Below are the code and all the weights of a small trained network. Each question names an input and a class and asks about switching units off, where a switched-off unit gives its printed mean instead of its output.

import numpy as np


def w(rows, s, z=0):
    codes = np.array(rows[::2]) - 128.0
    scale = np.full(codes.shape[1], s)
    scale[-1] = z or s
    return codes * scale


def norm(h):
    return h / np.sqrt((h * h).mean(-1, keepdims=True) + 1e-5)


def f(y):
    return np.maximum(y, 0)


def log_softmax(a):
    a = a - a.max(-1, keepdims=True)
    return a - np.log(np.exp(a).sum(-1, keepdims=True))


def net(x, mask):
    res = np.array(x, float).reshape(1, 4) / 4 @ E
    u = 0
    for l in range(4):
        y = f(norm(res) @ A[l][:, :-1].T + A[l][:, -1])
        res = res + np.where(mask[u : u + 9], y, B[l][:, -1]) @ B[l][:, :-1]
        u += 9
    return log_softmax(norm(res)[-1] @ U[:, :-1].T + U[:, -1])


A, B = {}, {}
E = w([
[154,151,151,192,157,1],'x0',
[214,227,147,184,178,204],'x1',
[129,128,126,129,126,128],'x2',
[104,79,200,222,87,157],'x3',
],0.0048)
A[0] = w([
[171,162,114,137,111,225,154],'0.n1',
[93,123,124,183,55,166,72],'0.n2',
[60,158,163,170,165,150,67],'0.n3',
[94,81,91,82,137,137,166],'0.n4',
[161,107,93,138,168,242,4],'0.n5',
[152,73,253,165,69,156,159],'0.n6',
[118,182,133,185,113,179,63],'0.n7',
[141,150,206,154,125,93,87],'0.n8',
[155,235,137,190,164,193,185],'0.n9',
],0.0066,0.0025)
B[0] = w([
[127,192,115,80,90,102,206],'0.n1',
[90,151,141,64,125,227,169],'0.n2',
[161,133,173,111,34,175,152],'0.n3',
[168,109,155,147,146,185,188],'0.n4',
[253,134,185,98,173,167,174],'0.n5',
[137,84,205,200,63,211,224],'0.n6',
[160,111,103,114,89,199,176],'0.n7',
[152,74,30,159,138,36,174],'0.n8',
[233,65,29,200,154,144,253],'0.n9',
],0.0058,0.0059)
A[1] = w([
[168,161,162,76,100,116,162],'1.n1',
[132,166,131,63,156,24,37],'1.n2',
[136,97,138,80,108,181,125],'1.n3',
[180,91,148,58,102,225,153],'1.n4',
[137,87,187,175,128,148,136],'1.n5',
[141,203,61,41,60,86,45],'1.n6',
[153,156,143,95,68,85,6],'1.n7',
[151,203,193,248,140,2,13],'1.n8',
[125,108,127,217,170,92,134],'1.n9',
],0.0063,0.0016)
B[1] = w([
[137,72,119,183,48,131,152],'1.n1',
[176,135,189,196,83,39,169],'1.n2',
[72,111,132,147,234,39,192],'1.n3',
[56,24,141,77,192,38,253],'1.n4',
[136,125,128,163,14,175,191],'1.n5',
[111,20,235,152,150,173,167],'1.n6',
[159,152,148,155,70,134,133],'1.n7',
[93,23,87,69,138,249,190],'1.n8',
[40,116,99,130,2,62,182],'1.n9',
],0.0054,0.0057)
A[2] = w([
[187,117,56,128,94,137,158],'2.n1',
[140,140,185,159,38,156,82],'2.n2',
[150,207,113,138,115,2,159],'2.n3',
[101,78,78,171,68,120,254],'2.n4',
[174,160,81,132,145,183,81],'2.n5',
[209,130,80,127,162,244,105],'2.n6',
[127,124,73,103,125,162,106],'2.n7',
[161,151,98,194,139,93,56],'2.n8',
[163,105,86,90,208,109,98],'2.n9',
],0.0092,0.0024)
B[2] = w([
[82,130,185,182,204,158,208],'2.n1',
[98,165,13,87,176,16,188],'2.n2',
[138,247,188,161,171,151,162],'2.n3',
[178,203,145,91,150,147,254],'2.n4',
[3,123,153,76,165,125,176],'2.n5',
[176,128,138,66,49,114,233],'2.n6',
[127,127,149,115,125,97,148],'2.n7',
[106,160,102,198,113,143,166],'2.n8',
[89,158,27,161,181,150,191],'2.n9',
],0.007,0.0079)
A[3] = w([
[107,68,225,122,82,221,77],'3.n1',
[127,151,146,149,102,41,96],'3.n2',
[94,108,89,93,197,120,74],'3.n3',
[26,52,213,70,169,189,110],'3.n4',
[254,185,142,96,120,119,45],'3.n5',
[22,58,136,131,123,76,146],'3.n6',
[233,45,134,142,171,200,96],'3.n7',
[159,114,109,92,206,100,158],'3.n8',
[44,154,75,116,66,78,5],'3.n9',
],0.0078,0.0034)
B[3] = w([
[154,166,228,112,156,219,201],'3.n1',
[116,166,158,98,54,145,174],'3.n2',
[211,89,110,82,86,105,193],'3.n3',
[122,144,131,254,158,100,255],'3.n4',
[58,104,171,128,160,41,202],'3.n5',
[74,96,95,138,136,157,232],'3.n6',
[121,107,125,97,68,129,236],'3.n7',
[125,182,147,95,133,89,219],'3.n8',
[70,139,86,73,101,175,153],'3.n9',
],0.0085,0.0053)
U = w([
[80,64,83,128,198,60,213],'0',
[205,136,97,7,172,122,135],'1',
[82,88,187,209,160,202,104],'2',
[191,87,207,78,70,212,83],'3',
[111,192,187,96,114,34,173],'4',
[162,230,91,176,213,129,78],'5',
[49,126,88,98,33,130,167],'6',
[211,124,96,231,47,128,3],'7',
],0.017,0.002)

Each question gives the input, the list of numbers given to net, and the class t.
The units are the neurons (one row each of A and B). Each row of codes is followed by its name. A weight is (code - 128) times the scale printed after its matrix; where a second scale follows, it is the last column's (A, B and U).
mask holds one flag per neuron, layer by layer. A switched-off neuron (its flag False) gives its mean, the last column of its row in B, instead of its output. The means were averaged over made-up inputs and are rounded, as every weight is.
A unit's drop is (log p(t) with every unit on - log p(t) with that unit switched off) / (log p(t) with every unit on - log p(t) with every unit switched off).
The circuit of an input: a set's keep is (log p(t) with only the set's units on - log p(t) with every unit switched off) / (log p(t) with every unit on - log p(t) with every unit switched off). Starting from the 12 units with the biggest drops (on a tie, the unit counted first), units are removed one at a time, each time the one whose removal leaves the highest keep (on an exact tie, the one counted first), for as long as the keep stays at least 0.8.
units of the circuit, in order: the units of the circuit, biggest drop first
unit that matters most: the unit with the biggest drop
k most important neurons: the k neurons with the biggest drops, biggest first
top k neurons in layer l: the k neurons of layer l with the biggest drops, biggest first
drop when u is switched off: that unit's drop, to one decimal
input [1,-3,-3,-8], class 4: units of the circuit, in order	1.n2, 0.n9
input [7,-6,8,2], class 6: unit that matters most	1.n8
input [1,-6,1,0], class 4: units of the circuit, in order	2.n4, 1.n8
input [0,7,-1,8], class 3: units of the circuit, in order	3.n4, 2.n6
input [1,-7,-5,0], class 4: top 3 neurons in layer 1	1.n4, 1.n8, 1.n6
input [-4,-4,-7,0], class 0: 3 most important neurons	0.n6, 1.n3, 1.n4
input [4,1,4,8], class 7: 2 most important neurons	2.n2, 2.n5
input [8,5,5,1], class 7: 2 most important neurons	1.n8, 2.n2
input [-8,8,6,-1], class 1: 2 most important neurons	0.n6, 2.n9
input [0,-2,-8,-7], class 0: 4 most important neurons	1.n6, 0.n1, 0.n4, 0.n9
input [8,-3,0,7], class 6: 2 most important neurons	2.n2, 0.n9
input [2,5,4,2], class 7: 2 most important neurons	0.n9, 2.n8
input [1,-5,2,-6], class 4: top 2 neurons in layer 1	1.n2, 1.n8
input [3,4,-5,3], class 7: unit that matters most	0.n9
input [6,-6,-2,-1], class 4: 2 most important neurons	0.n6, 1.n2
input [1,6,0,7], class 7: top 4 neurons in layer 0	0.n9, 0.n8, 0.n4, 0.n1
input [6,1,-8,0], class 5: 2 most important neurons	0.n6, 0.n8
input [-8,-1,-1,-4], class 0: 2 most important neurons	1.n4, 0.n9
input [2,-7,5,8], class 6: 2 most important neurons	2.n2, 2.n1
input [7,-8,-6,8], class 6: most important neuron	2.n2
input [1,5,7,2], class 7: 4 most important neurons	0.n9, 1.n8, 2.n8, 3.n1
input [2,-4,-8,1], class 6: top 2 neurons in layer 0	0.n9, 0.n1
input [7,-6,4,-2], class 4: top 2 neurons in layer 1	1.n2, 1.n4
input [4,0,-6,1], class 6: top 2 neurons in layer 3	3.n1, 3.n4
input [-6,7,6,0], class 1: top 3 neurons in layer 0	0.n6, 0.n1, 0.n9
input [-1,3,-6,-1], class 1: drop when 2.n9 is switched off	0.1
